In the rows, zero is written as 128.
90 146 147 172 148 140 144 168 117 125 126 147 136 146 116 139 123 91
 131 64 117 88 94 151 135 140 137 98 69 166 168 97 127 174 160 171 107
 189 116 123 139 113 74 97 116 126 148 143 125 110
k715
146 138 111 115 141 124 134 133 128 128 109 95 137 125 141 121 122 123
 125 104 153 121 132 115 124 108 138 122 154 135 118 131 130 87 88 118
 139 110 118 117 109 136 127 148 118 141 121 117 124 108
k789
143 89 152 90 147 122 107 140 112 112 136 162 150 98 150 115 127 143 133
 142 146 162 147 123 159 110 137 141 183 116 156 131 137 108 96 99 149
 137 140 142 124 140 163 151 101 120 127 109 155 118
k483
147 121 148 105 126 131 113 127 123 112 113 137 137 129 170 122 129 158
 130 92 168 135 127 143 126 124 146 102 112 124 129 114 119 114 125 112
 130 129 133 134 120 142 165 126 106 136 141 134 125 113
k513
140 138 134 128 144 102 134 149 108 81 109 145 110 117 120 108 85 87 167
 125 105 131 133 132 172 115 142 170 113 143 77 103 137 117 103 107 139
 156 85 104 133 119 123 137 152 137 151 114 89 153
k783
138 109 148 90 150 144 123 148 127 135 125 152 137 106 164 122 137 122
 114 148 151 98 143 143 148 128 134 125 152 107 139 111 117 95 103 133
 176 119 117 136 132 143 167 124 102 126 117 123 130 99
k715
155 133 136 89 136 127 106 135 122 136 115 151 134 102 157 130 136 133
 123 134 165 162 126 134 147 105 168 126 157 122 121 114 127 99 95 105
 146 119 142 147 109 132 149 138 121 125 102 120 127 114
k789
125 104 147 140 69 111 183 139 125 133 105 157 174 145 84 108 123 117
 120 93 146 146 148 133 115 119 145 103 96 123 93 113 126 101 156 103
 123 120 100 139 149 128 125 124 115 137 129 86 148 114
k483
147 100 127 98 139 169 111 125 136 144 131 126 124 129 147 117 142 167
 107 89 145 117 141 126 109 128 111 105 166 116 165 133 135 113 118 149
 153 110 120 126 110 154 158 124 103 130 97 124 121 139
k43
132 93 114 113 148 130 130 145 105 145 122 106 104 109 136 139 120 115
 129 133 161 108 140 153 116 104 141 103 141 151 109 120 132 103 98 142
 151 145 109 98 111 129 128 127 117 97 107 131 109 130
k789
137 127 142 108 139 124 112 133 124 128 145 114 140 134 161 121 114 134
 120 118 136 101 123 138 118 132 138 89 123 122 150 140 121 105 123 126
 140 147 119 120 142 138 119 146 99 135 112 122 124 111
k891
120 103 140 134 115 96 167 98 136 165 130 123 116 96 113 150 111 86 121
 141 124 134 117 111 107 136 47 119 127 176 100 146 138 120 102 181 111
 95 97 129 111 90 104 143 164 130 170 162 102 131
k513
82 160 199 168 117 129 164 156 91 131 123 176 146 122 94 116 117 129 105
 109 103 122 135 132 127 123 126 141 120 109 81 119 119 141 138 139 110
 176 132 145 146 105 128 105 92 107 98 86 152 92
k309
160 125 159 89 130 128 107 134 128 126 142 164 132 120 155 101 114 131
 115 115 152 81 156 145 130 126 159 121 140 107 118 119 112 85 99 113
 156 122 91 111 129 139 150 137 107 125 119 125 139 109
k715
147 120 165 89 129 137 101 125 129 135 118 127 122 117 160 117 106 157
 127 108 156 123 154 136 151 125 90 101 158 117 160 117 113 111 144 143
 123 142 118 143 124 141 167 145 94 131 90 121 160 115
k891
149 155 161 95 136 159 117 104 135 130 118 151 133 130 172 142 133 153
 122 60 157 120 136 126 131 133 153 120 137 93 142 128 128 111 118 114
 101 99 119 176 126 153 152 142 99 140 106 140 170 112
k483
145 110 130 86 139 163 136 118 132 157 111 163 122 124 131 104 102 119
 137 137 153 96 128 139 129 135 132 99 130 114 128 103 137 102 117 143
 140 117 110 111 138 146 144 143 115 126 172 137 123 79
k8
127 142 151 134 121 103 163 120 119 120 109 119 142 128 140 107 82 107
 133 153 90 117 90 112 173 123 62 147 171 133 174 137 114 126 179 149
 143 114 72 118 151 126 112 131 146 127 121 116 110 130
k783
102 115 142 128 156 111 139 140 120 139 121 83 132 126 94 169 110 105
 142 124 115 141 105 115 148 131 57 141 133 108 115 136 144 130 156 147
 119 85 105 149 119 109 131 121 155 134 136 170 132 114
k783
112 102 114 127 123 150 91 125 148 96 123 178 119 79 110 105 135 91 111
 142 117 144 144 150 134 123 97 134 99 144 154 116 132 122 129 110 147
 171 165 148 130 125 149 136 132 151 140 87 133 95
k891
156 128 137 101 97 150 123 113 129 150 101 165 127 123 159 132 140 136
 108 137 152 113 146 150 130 154 144 102 75 118 103 110 109 121 102 136
 125 133 119 122 148 136 124 133 84 133 112 127 142 103
k8
129 123 130 84 136 164 98 110 107 124 125 166 104 98 159 120 109 137 140
 133 168 136 140 125 143 129 154 152 146 131 122 102 136 126 118 110 155
 150 120 127 111 122 142 145 116 126 138 131 122 143
k8
113 101 129 115 156 133 101 149 111 146 128 157 116 94 143 133 169 120
 136 125 147 156 137 159 152 103 114 126 142 157 123 108 127 128 81 148
 147 172 131 182 140 116 159 130 112 136 133 120 135 93
k309
126 127 134 129 110 135 157 156 103 130 84 126 144 135 97 153 122 153
 139 115 133 133 141 132 136 116 116 141 114 99 81 110 101 131 153 132
 117 116 123 165 149 121 139 102 113 114 94 141 160 133
k483
144 137 122 121 136 117 133 142 125 134 123 114 150 129 160 151 129 178
 128 93 184 113 134 129 120 111 194 104 144 138 145 130 127 94 95 94 140
 145 131 129 122 165 129 133 103 134 126 139 119 105
k789
166 119 138 81 118 139 113 144 140 143 113 147 131 108 127 95 80 131 112
 109 171 109 132 138 138 122 142 115 155 135 132 111 119 77 121 107 145
 130 106 139 117 135 130 148 93 135 130 124 133 101
k789
148 111 122 115 133 136 150 132 118 136 113 119 131 119 149 138 110 128
 121 128 150 123 126 115 132 125 151 118 129 137 157 127 155 94 117 107
 121 109 146 85 105 150 108 136 121 116 124 139 131 123
k789
126 85 107 133 139 136 120 139 132 118 134 142 120 113 105 130 130 114
 157 164 110 138 134 129 169 116 59 147 147 145 169 108 140 123 141 148
 138 132 155 105 112 124 148 109 164 135 143 142 111 116
k715
131 129 165 63 146 117 110 129 115 142 146 136 141 110 139 101 107 101
 149 120 124 119 143 136 154 122 130 127 180 112 119 133 117 93 144 98
 140 151 106 145 141 117 138 165 96 130 111 107 150 110
k483
76 94 114 114 147 134 94 134 104 129 138 143 104 75 83 143 180 85 142
 170 115 157 152 141 161 119 89 172 143 162 111 118 147 135 114 154 146
 154 131 156 100 79 141 105 135 141 120 123 131 146
k43
126 123 115 121 151 136 132 121 159 128 151 164 114 127 99 114 133 140
 154 105 107 113 145 167 169 162 162 121 66 132 131 139 133 144 138 83
 123 183 127 129 139 123 115 130 135 186 187 125 114 103
k8
151 115 121 106 126 133 128 118 132 132 107 144 138 118 174 121 101 158
 114 109 172 122 139 110 99 140 147 126 163 144 155 123 136 114 86 123
 127 121 128 109 121 157 130 158 98 116 132 137 129 120
k8
99 100 185 106 125 155 120 122 117 139 138 187 102 117 74 112 135 116
 115 112 125 173 155 122 122 140 75 140 135 121 86 129 132 142 136 144
 145 177 136 144 125 69 133 145 115 134 129 122 168 128
k309
150 153 164 125 135 126 110 134 143 121 122 154 119 111 135 100 118 76
 126 170 76 158 133 134 193 82 68 133 100 125 144 94 120 154 130 125 149
 112 111 97 121 126 152 121 204 134 128 47 114 99
k513
143 101 136 94 142 152 79 104 130 154 154 145 131 118 154 116 171 153
 124 111 153 115 144 153 128 121 164 108 153 113 143 134 138 91 107 131
 153 132 117 154 134 155 193 140 90 129 149 146 133 116
k43
83 124 125 123 132 74 160 149 109 132 105 122 133 118 96 164 142 90 146
 153 135 147 96 152 139 117 179 123 81 122 96 142 108 148 139 113 142
 162 111 144 174 122 113 122 128 142 152 131 113 84
k715
140 112 118 128 160 132 125 138 177 120 139 149 145 118 126 135 138 114
 142 123 51 163 107 145 203 129 112 119 92 133 171 111 143 135 135 101
 153 150 152 136 137 141 138 93 179 188 155 106 96 115
k783
110 116 160 155 94 90 113 141 81 143 125 148 113 124 66 104 134 121 139
 103 143 111 125 148 143 132 123 122 75 130 95 149 132 145 178 185 109
 145 83 132 117 81 123 129 88 112 162 170 148 122
k891
149 149 117 123 127 122 128 123 101 138 99 133 140 112 159 126 114 130
 120 67 186 118 133 129 111 136 160 98 144 129 99 117 125 121 102 127
 140 116 90 148 99 130 135 135 69 122 139 155 124 126
k43
148 116 128 96 141 145 113 128 129 140 121 144 149 131 144 107 119 144
 134 107 148 115 156 134 133 124 150 105 128 130 118 109 125 112 80 139
 140 145 94 111 137 143 126 153 103 141 133 108 153 115
k8
152 93 119 108 125 127 120 125 146 136 126 127 138 119 134 139 158 102
 110 185 130 135 138 144 149 136 139 110 116 101 142 133 116 104 116 124
 179 112 135 123 147 154 157 128 130 137 132 149 133 100
k715
157 113 134 115 133 121 143 130 116 149 128 143 130 137 126 117 127 164
 127 103 141 127 145 138 117 116 148 99 142 104 121 138 125 130 109 116
 136 122 114 109 142 148 159 131 107 127 122 119 113 117
k43
131 118 97 99 127 136 130 129 125 136 110 112 125 100 146 138 160 141
 135 134 150 140 124 131 141 116 130 113 144 131 130 131 113 117 124 108
 133 145 162 128 124 143 129 129 124 120 125 126 142 129
k789
131 92 128 106 156 141 109 134 124 133 118 154 145 110 136 107 161 135
 136 109 171 124 133 147 124 112 110 107 136 128 143 118 135 117 94 158
 161 127 107 117 121 139 167 140 115 117 138 118 135 88
k783
137 101 154 94 88 126 76 116 111 116 117 171 138 115 156 132 127 152 104
 98 181 120 137 128 99 143 151 106 116 88 104 121 129 106 136 138 143 94
 117 145 108 153 168 119 71 119 119 146 142 133
k891
169 92 138 108 119 131 96 118 124 121 139 153 146 117 157 116 117 179
 109 98 163 112 145 129 121 123 130 109 132 105 145 136 130 101 111 114
 148 84 118 118 104 153 170 131 105 134 152 150 144 113
k513
121 126 90 131 88 108 123 114 137 154 120 87 133 159 79 188 152 148 123
 97 148 187 130 94 78 132 64 96 140 110 74 140 141 171 134 150 123 77
 129 180 73 125 121 87 152 149 124 152 130 185
k43
125 166 159 121 172 144 141 134 136 135 109 162 120 141 126 172 104 97
 141 153 144 140 138 108 138 119 107 122 158 132 92 86 144 158 62 165
 174 142 156 96 100 129 138 107 147 141 139 128 101 108
k513
153 110 133 81 117 144 107 119 109 139 118 123 143 96 164 117 127 117
 123 144 144 129 156 121 132 123 127 123 124 128 134 108 118 98 127 113
 159 114 99 134 112 127 139 138 101 115 101 120 143 138
k483
128 94 98 127 140 107 150 142 117 148 127 100 91 127 146 176 159 101 141
 169 131 146 129 139 166 128 144 127 134 148 118 118 160 125 97 122 118
 114 169 122 95 112 147 103 127 119 127 142 105 137
k789
130 117 131 100 127 139 114 141 117 136 122 135 130 112 131 114 139 143
 135 81 140 114 140 138 124 130 129 128 111 146 145 139 130 117 136 115
 127 169 140 125 110 108 98 145 86 123 112 132 140 124
k483
118 78 118 118 144 122 114 147 129 122 128 137 146 146 136 114 135 94
 127 118 130 148 107 146 102 81 164 90 109 149 155 100 158 96 73 117 142
 137 119 167 143 150 139 133 142 139 184 90 112 73
k309
93 184 128 142 111 142 143 116 116 171 122 119 133 131 125 158 174 126
 129 92 146 152 97 101 120 120 98 113 150 173 148 126 131 141 134 184
 111 149 126 150 126 88 96 131 110 139 98 131 138 101
k43
146 156 107 145 113 101 143 125 139 111 129 114 125 173 133 101 117 110
 140 93 145 151 98 130 148 127 94 111 160 150 127 128 140 121 132 110 96
 91 88 103 120 119 127 112 144 163 161 94 112 129
k43
125 68 118 119 115 128 140 133 132 119 110 137 134 115 137 102 117 106
 118 85 95 105 130 148 126 141 144 88 92 134 144 123 137 101 141 126 138
 153 115 112 110 147 86 120 119 109 143 121 128 144
k309
150 121 134 98 148 123 100 129 122 132 135 151 119 136 190 122 161 139
 138 106 137 94 128 157 152 120 162 122 137 117 124 121 133 108 87 139
 153 120 93 119 127 131 168 128 104 107 125 127 134 127
k783
69 155 99 103 172 120 99 127 98 131 132 103 133 136 129 115 140 107 161
 98 176 132 116 141 92 79 144 124 186 160 122 122 133 141 115 130 150
 167 105 132 106 101 108 140 145 127 124 92 128 110
k8
132 124 133 97 119 134 93 108 121 148 137 174 139 105 153 127 135 152
 121 146 157 138 129 145 154 132 169 118 120 111 121 117 123 138 116 106
 154 144 123 148 122 127 152 120 92 136 159 122 141 107
k8
90 106 105 147 136 124 118 135 128 112 117 142 118 89 110 114 190 120
 136 102 148 122 134 139 142 119 92 144 163 151 141 143 140 137 113 146
 112 150 150 101 113 141 148 122 128 101 176 118 147 116
k43
158 100 134 77 136 124 127 130 143 130 109 116 132 110 146 114 102 155
 131 136 148 135 134 119 110 116 107 112 158 131 163 137 120 103 120 114
 138 117 132 125 131 166 152 161 141 122 145 138 127 112
k513
93 115 125 108 157 154 118 154 124 162 119 136 120 140 127 131 152 121
 154 81 146 184 120 168 136 104 108 80 106 143 127 84 150 182 143 123
 111 193 174 159 106 137 140 90 126 138 118 69 132 123
k309
129 107 128 112 134 119 132 114 101 133 129 158 152 117 172 117 113 144
 132 123 161 128 125 119 127 134 155 114 151 126 131 127 152 119 99 119
 134 121 117 101 125 150 147 139 79 131 168 116 127 110
k8
149 98 140 97 125 130 113 137 101 129 123 120 139 93 140 94 97 125 128
 117 141 145 155 125 127 109 112 114 124 130 102 104 131 96 112 100 133
 129 102 117 107 148 131 128 129 123 124 106 129 140
k309
103 155 141 169 120 121 186 120 142 121 110 161 144 132 59 104 83 92 96
 120 125 114 104 112 116 111 130 149 160 123 111 140 132 120 135 122 131
 96 101 127 120 109 99 115 172 124 173 107 143 109
k789
146 126 155 86 112 140 129 122 124 148 117 167 156 112 141 94 139 191
 117 127 188 109 152 119 111 148 161 124 146 111 140 135 120 114 115 125
 135 121 120 100 128 166 140 140 91 120 131 130 144 110
k8
148 111 121 91 144 117 104 119 96 129 121 139 141 125 171 118 98 127 145
 114 179 119 131 144 124 103 113 98 155 120 156 120 116 107 149 123 156
 99 71 154 139 128 146 161 123 130 127 138 144 120
k891
104 114 124 118 161 118 146 131 141 73 112 185 115 84 129 97 110 69 141
 165 92 109 145 140 181 131 155 167 126 167 157 112 142 109 106 96 172
 183 112 107 113 114 121 115 150 150 203 98 123 130
k715
134 133 151 97 121 139 123 119 130 145 112 161 142 119 143 111 111 124
 104 109 149 107 131 133 109 128 168 100 121 114 128 108 126 120 126 118
 154 121 102 120 133 162 141 115 116 141 144 112 115 94
k8
135 97 113 102 132 133 127 129 143 124 117 95 136 109 121 126 144 158
 128 134 149 120 137 130 147 134 141 120 148 110 184 141 117 117 136 99
 131 125 133 137 134 180 146 127 128 133 146 144 126 114
k43
101 151 101 149 111 145 147 115 113 138 99 122 151 146 87 150 75 172 153
 106 199 144 95 119 74 113 111 111 134 126 138 112 117 167 189 148 108
 125 131 160 113 140 101 108 147 116 109 157 117 143
k891
92 93 123 136 143 115 124 146 120 100 151 174 131 92 98 114 185 104 139
 172 119 126 156 145 165 134 104 160 140 144 146 137 126 139 118 131 148
 164 151 104 132 116 146 111 137 141 139 108 141 114
k715
141 116 138 93 127 147 134 121 107 130 117 136 134 113 180 102 148 162
 132 124 155 122 147 133 129 125 147 127 141 113 113 126 123 84 114 108
 140 131 115 133 135 156 153 139 105 109 127 120 152 142
k309
143 123 164 64 147 137 104 123 112 148 142 140 126 123 169 113 136 141
 131 106 180 117 136 123 116 122 142 114 177 141 146 121 122 110 87 132
 139 138 89 106 147 139 139 157 93 134 111 117 115 121
k43
81 118 131 122 150 146 91 105 123 127 163 144 128 123 158 139 199 76 125
 113 96 161 129 150 167 114 106 124 125 138 150 117 161 141 131 115 132
 144 175 147 74 65 144 93 118 145 108 71 162 122
k483
87 180 152 129 169 147 162 111 113 150 128 120 123 141 101 123 153 99
 141 159 136 119 156 116 155 127 46 154 187 122 127 132 108 167 134 175
 161 143 119 152 100 60 130 126 135 152 88 114 158 120
k715
165 117 124 95 125 115 115 126 119 118 114 133 135 112 152 141 111 112
 136 119 162 130 135 123 142 141 133 105 138 129 115 116 129 92 114 107
 132 104 110 132 108 144 116 138 121 142 142 162 123 135
k789
113 149 153 121 153 128 137 132 115 113 125 182 122 117 176 141 136 163
 130 107 138 145 119 146 150 98 163 134 129 123 123 111 127 145 90 106
 137 142 146 164 119 107 184 107 108 145 128 77 118 92
k513
128 98 146 108 152 125 144 128 113 131 127 117 123 96 177 135 124 92 115
 131 120 125 156 144 151 140 124 120 159 136 113 112 130 84 85 118 132
 137 129 153 114 117 132 130 113 123 95 133 132 133
k309
160 106 122 93 115 152 114 134 126 169 132 54 124 119 154 125 138 132
 115 145 144 128 141 136 123 116 73 89 116 142 135 123 128 80 133 145
 134 102 128 132 111 138 151 134 123 133 92 137 130 121
k513
153 94 143 78 166 140 94 142 147 124 138 173 129 93 137 105 114 141 141
 159 134 101 154 146 172 140 149 138 137 123 147 119 123 105 95 124 172
 163 115 92 126 153 158 129 106 131 162 139 137 115
k715
120 140 142 106 117 118 154 142 106 165 98 119 97 142 92 156 108 108 148
 161 117 139 108 133 154 121 95 128 100 124 130 114 140 160 170 149 132
 130 108 181 123 103 125 110 130 142 115 142 109 114
k783
157 125 155 96 127 100 115 146 120 137 112 143 152 117 163 127 137 146
 120 116 146 146 157 145 136 102 122 98 125 111 113 121 125 122 108 110
 154 113 129 146 98 144 156 124 129 131 110 102 136 127
k513
87 64 107 131 124 102 146 115 115 168 121 63 150 92 99 170 116 105 141
 132 145 179 118 133 130 122 14 108 137 164 133 133 134 133 171 135 75
 125 151 194 102 98 110 132 134 142 122 146 126 139
k789
147 135 141 77 149 156 127 130 136 146 115 153 137 115 156 132 99 144
 132 145 147 132 156 110 143 137 127 114 161 109 143 107 135 117 117 118
 180 136 121 134 120 161 147 150 118 144 126 117 122 109
k8
121 111 115 112 132 132 124 143 98 162 114 126 142 114 119 136 133 141
 137 152 162 131 146 164 126 137 157 115 91 123 104 126 135 127 139 122
 133 148 129 130 130 136 129 127 89 125 103 138 133 111
k8
88 143 126 157 119 104 152 122 98 142 141 123 140 152 93 141 171 124 138
 82 116 131 91 120 122 131 115 135 116 126 112 159 148 153 148 156 106
 116 122 193 131 86 123 117 112 163 151 155 132 121
k783
128 110 166 103 117 136 117 118 149 123 120 158 122 113 134 137 118 109
 111 139 123 111 134 132 152 141 157 121 119 112 129 104 123 111 117 147
 155 136 117 102 108 140 137 97 122 121 123 135 126 121
k715
129 111 110 130 115 107 135 125 160 120 108 150 115 115 148 135 113 89
 136 101 111 149 91 125 157 112 133 93 134 161 158 104 144 126 124 132
 121 138 123 110 122 161 143 119 138 140 166 83 84 94
k789
145 156 148 117 146 148 137 122 105 121 123 152 132 154 143 107 149 136
 135 103 165 103 153 132 124 129 134 138 154 98 99 130 119 98 120 124
 143 102 109 152 131 111 157 158 103 142 107 128 134 116
k789
153 114 136 75 150 147 126 135 131 145 133 126 124 137 112 114 92 104
 152 112 153 104 139 140 112 129 165 120 134 113 106 121 145 70 130 111
 137 98 82 110 139 151 136 151 130 130 121 143 116 110
k483
